Below is a small trained network, with its code and all its weights. Each question gives an input and a target symbol and asks what happens when units are switched off, that is, made to give their printed mean instead of their output.

import numpy as np


def w(rows, s, z=0):
    codes = np.array(rows[::2]) - 128.0
    scale = np.full(codes.shape[1], s)
    scale[-1] = z or s
    return codes * scale


def f(y):
    return y / 2 * (1 + np.tanh(0.7978845608 * (y + 0.044715 * y**3)))


def softmax(a):
    e = np.exp(a - a.max(-1, keepdims=True))
    return e / e.sum(-1, keepdims=True)


def log_softmax(a):
    a = a - a.max(-1, keepdims=True)
    return a - np.log(np.exp(a).sum(-1, keepdims=True))


def net(x, mask):
    ids = ['ΣΨΩβγεηλπτφ'.index(c) for c in x.split()]
    T = len(ids)
    res = E[ids] + P[:T]
    u = 0
    for l in range(2):
        r = res
        for j in range(2):
            rows = slice(3 * j, 3 * j + 3)
            q, k, v = (r @ M[l][rows].T for M in (Q, K, V))
            z = softmax(np.where(np.tri(T) > 0, q @ k.T / 3**0.5, -1e9)) @ v
            o = O[l][rows]
            res = res + np.where(mask[u + j], z, o[:, -1]) @ o[:, :-1]
        u += 2
        y = f(res @ A[l][:, :-1].T + A[l][:, -1])
        res = res + np.where(mask[u : u + 8], y, B[l][:, -1]) @ B[l][:, :-1]
        u += 8
    return log_softmax(res[-1] @ U[:, :-1].T + U[:, -1])


Q, K, V, O, A, B = {}, {}, {}, {}, {}, {}
E = w([
[49,80,169],'Σ',
[74,164,112],'Ψ',
[170,122,252],'Ω',
[74,166,114],'β',
[74,166,111],'γ',
[111,177,224],'ε',
[128,206,47],'η',
[201,155,127],'λ',
[254,127,140],'π',
[156,198,57],'τ',
[187,193,76],'φ',
],0.023)
P = w([
[111,24,110],'0',
[122,76,108],'1',
[138,112,103],'2',
[151,172,121],'3',
[159,205,123],'4',
[171,255,135],'5',
],0.0064)
Q[0] = w([
[122,95,240],'L0H1',
[56,111,131],'L0H1',
[177,6,140],'L0H1',
[132,71,130],'L0H2',
[109,165,99],'L0H2',
[126,114,97],'L0H2',
],0.019)
K[0] = w([
[67,80,148],'L0H1',
[89,145,153],'L0H1',
[125,5,114],'L0H1',
[123,62,115],'L0H2',
[180,158,121],'L0H2',
[133,122,105],'L0H2',
],0.024)
V[0] = w([
[170,113,77],'L0H1',
[147,170,250],'L0H1',
[80,116,109],'L0H1',
[69,70,139],'L0H2',
[254,89,106],'L0H2',
[112,142,137],'L0H2',
],0.0081)
O[0] = w([
[96,243,191,94],'L0H1',
[161,61,217,251],'L0H1',
[182,210,141,86],'L0H1',
[168,254,170,6],'L0H2',
[128,17,18,55],'L0H2',
[122,153,161,159],'L0H2',
],0.006,0.0028)
A[0] = w([
[254,182,241,148],'L0N1',
[129,126,128,129],'L0N2',
[87,81,123,124],'L0N3',
[43,228,140,255],'L0N4',
[137,159,92,72],'L0N5',
[36,31,217,46],'L0N6',
[25,80,128,55],'L0N7',
[135,23,77,26],'L0N8',
],0.0084,0.0079)
B[0] = w([
[107,52,47,249],'L0N1',
[130,131,134,128],'L0N2',
[101,90,154,129],'L0N3',
[131,54,149,252],'L0N4',
[159,207,205,130],'L0N5',
[104,253,86,170],'L0N6',
[109,93,165,129],'L0N7',
[124,209,86,131],'L0N8',
],0.0062,0.012)
Q[1] = w([
[55,121,119],'L1H1',
[62,255,136],'L1H1',
[162,74,82],'L1H1',
[132,80,181],'L1H2',
[236,85,217],'L1H2',
[162,156,216],'L1H2',
],0.0091)
K[1] = w([
[235,105,128],'L1H1',
[138,253,75],'L1H1',
[77,147,138],'L1H1',
[116,149,156],'L1H2',
[123,86,146],'L1H2',
[121,79,198],'L1H2',
],0.014)
V[1] = w([
[73,93,101],'L1H1',
[83,87,123],'L1H1',
[96,67,122],'L1H1',
[95,53,42],'L1H2',
[93,108,55],'L1H2',
[253,113,128],'L1H2',
],0.0061)
O[1] = w([
[157,135,216,189],'L1H1',
[168,222,242,188],'L1H1',
[160,184,176,204],'L1H1',
[234,252,162,252],'L1H2',
[5,90,202,212],'L1H2',
[105,60,183,85],'L1H2',
],0.0042,0.0033)
A[1] = w([
[164,149,67,2],'L1N1',
[198,62,149,35],'L1N2',
[72,146,192,86],'L1N3',
[221,169,159,61],'L1N4',
[27,82,177,17],'L1N5',
[59,252,155,125],'L1N6',
[97,161,105,66],'L1N7',
[111,80,184,154],'L1N8',
],0.013,0.008)
B[1] = w([
[138,217,152,142],'L1N1',
[5,158,103,179],'L1N2',
[168,204,102,202],'L1N3',
[69,104,85,143],'L1N4',
[226,219,47,206],'L1N5',
[69,145,157,226],'L1N6',
[66,194,57,125],'L1N7',
[129,143,153,255],'L1N8',
],0.012,0.0051)
U = w([
[159,248,150,19],'Σ',
[71,159,164,101],'Ψ',
[40,50,199,165],'Ω',
[72,153,167,116],'β',
[53,157,176,127],'γ',
[222,89,232,232],'ε',
[10,215,71,3],'η',
[190,9,87,249],'λ',
[40,57,27,112],'π',
[118,173,50,128],'τ',
[255,145,5,92],'φ',
],0.0099,0.011)

Each question gives the input, a string of symbols that net reads in full, and the target symbol t.
The units are the heads (3 rows each of Q, K, V and O) and the neurons (one row each of A and B). Each row of codes is followed by its name. A weight is (code - 128) times the scale printed after its matrix; where a second scale follows, it is the last column's (O, A, B and U).
mask holds one flag per unit, layer by layer, with each layer's heads first. A switched-off unit (its flag False) gives its mean, the last column of its rows in O or B, instead of its output. The means were averaged over made-up inputs and are rounded, as every weight is.
A unit's drop is (log p(t) with every unit on - log p(t) with that unit switched off) / (log p(t) with every unit on - log p(t) with every unit switched off).
The circuit of an input: a set's keep is (log p(t) with only the set's units on - log p(t) with every unit switched off) / (log p(t) with every unit on - log p(t) with every unit switched off). Starting from the 12 units with the biggest drops (on a tie, the unit counted first), units are removed one at a time, each time the one whose removal leaves the highest keep (on an exact tie, the one counted first), for as long as the keep stays at least 0.8.
units of the circuit, in order: the units of the circuit, biggest drop first
k most important neurons: the k neurons with the biggest drops, biggest first
k most important neurons of layer l: the k neurons of layer l with the biggest drops, biggest first
which heads matter: for each layer, one digit per head in row order, 1 if its drop is at least 0.15 and else 0, layers parted by /
drop when u is switched off: that unit's drop, to one decimal
input η π β, target π: units of the circuit, in order : (L0H2)
input φ η Σ ε λ Ψ, target λ: units of the circuit, in order : (L0H2, L0H1)
input λ Σ Ψ, target λ: units of the circuit, in order : (L0H2, L0N6, L1N2)
input Ψ φ Ψ π β, target π: 3 most important neurons : (L0N8, L1N3, L0N4)
input β Σ π Ψ π Ψ, target π: 2 most important neurons : (L0N8, L1N5)
input β Ψ π γ, target π: 2 most important neurons of layer 0 : (L0N8, L0N6)
input ε γ β, target ε: 3 most important neurons : (L0N6, L0N4, L1N2)
input λ ε φ λ ε, target ε: 2 most important neurons : (L0N6, L1N2)
input φ β ε Ω ε γ, target ε: which heads matter : 10 / 00
input η β λ β Σ, target Σ: 3 most important neurons : (L1N5, L1N3, L0N6)
input φ Σ φ λ, target λ: 2 most important neurons of layer 1 : (L1N5, L1N3)
input π Ψ Ψ, target π: which heads matter : 11 / 00
input γ τ λ Ω, target Ω: 2 most important neurons : (L1N2, L1N5)
input Σ π π, target π: 3 most important neurons : (L1N2, L1N4, L0N1)
input Ψ λ γ, target λ: 2 most important neurons : (L0N6, L1N2)
input ε Ω λ γ π γ, target π: 2 most important neurons of layer 0 : (L0N8, L0N4)
input Σ Ω Σ ε Ψ, target ε: most important neuron : (L0N1)
input Ψ Σ φ φ Ψ, target φ: drop when L1N7 is switched off : 0.0
input β Σ β λ β, target λ: drop when L0N6 is switched off : 0.2
input Ω λ γ, target λ: drop when L0N6 is switched off : 0.6
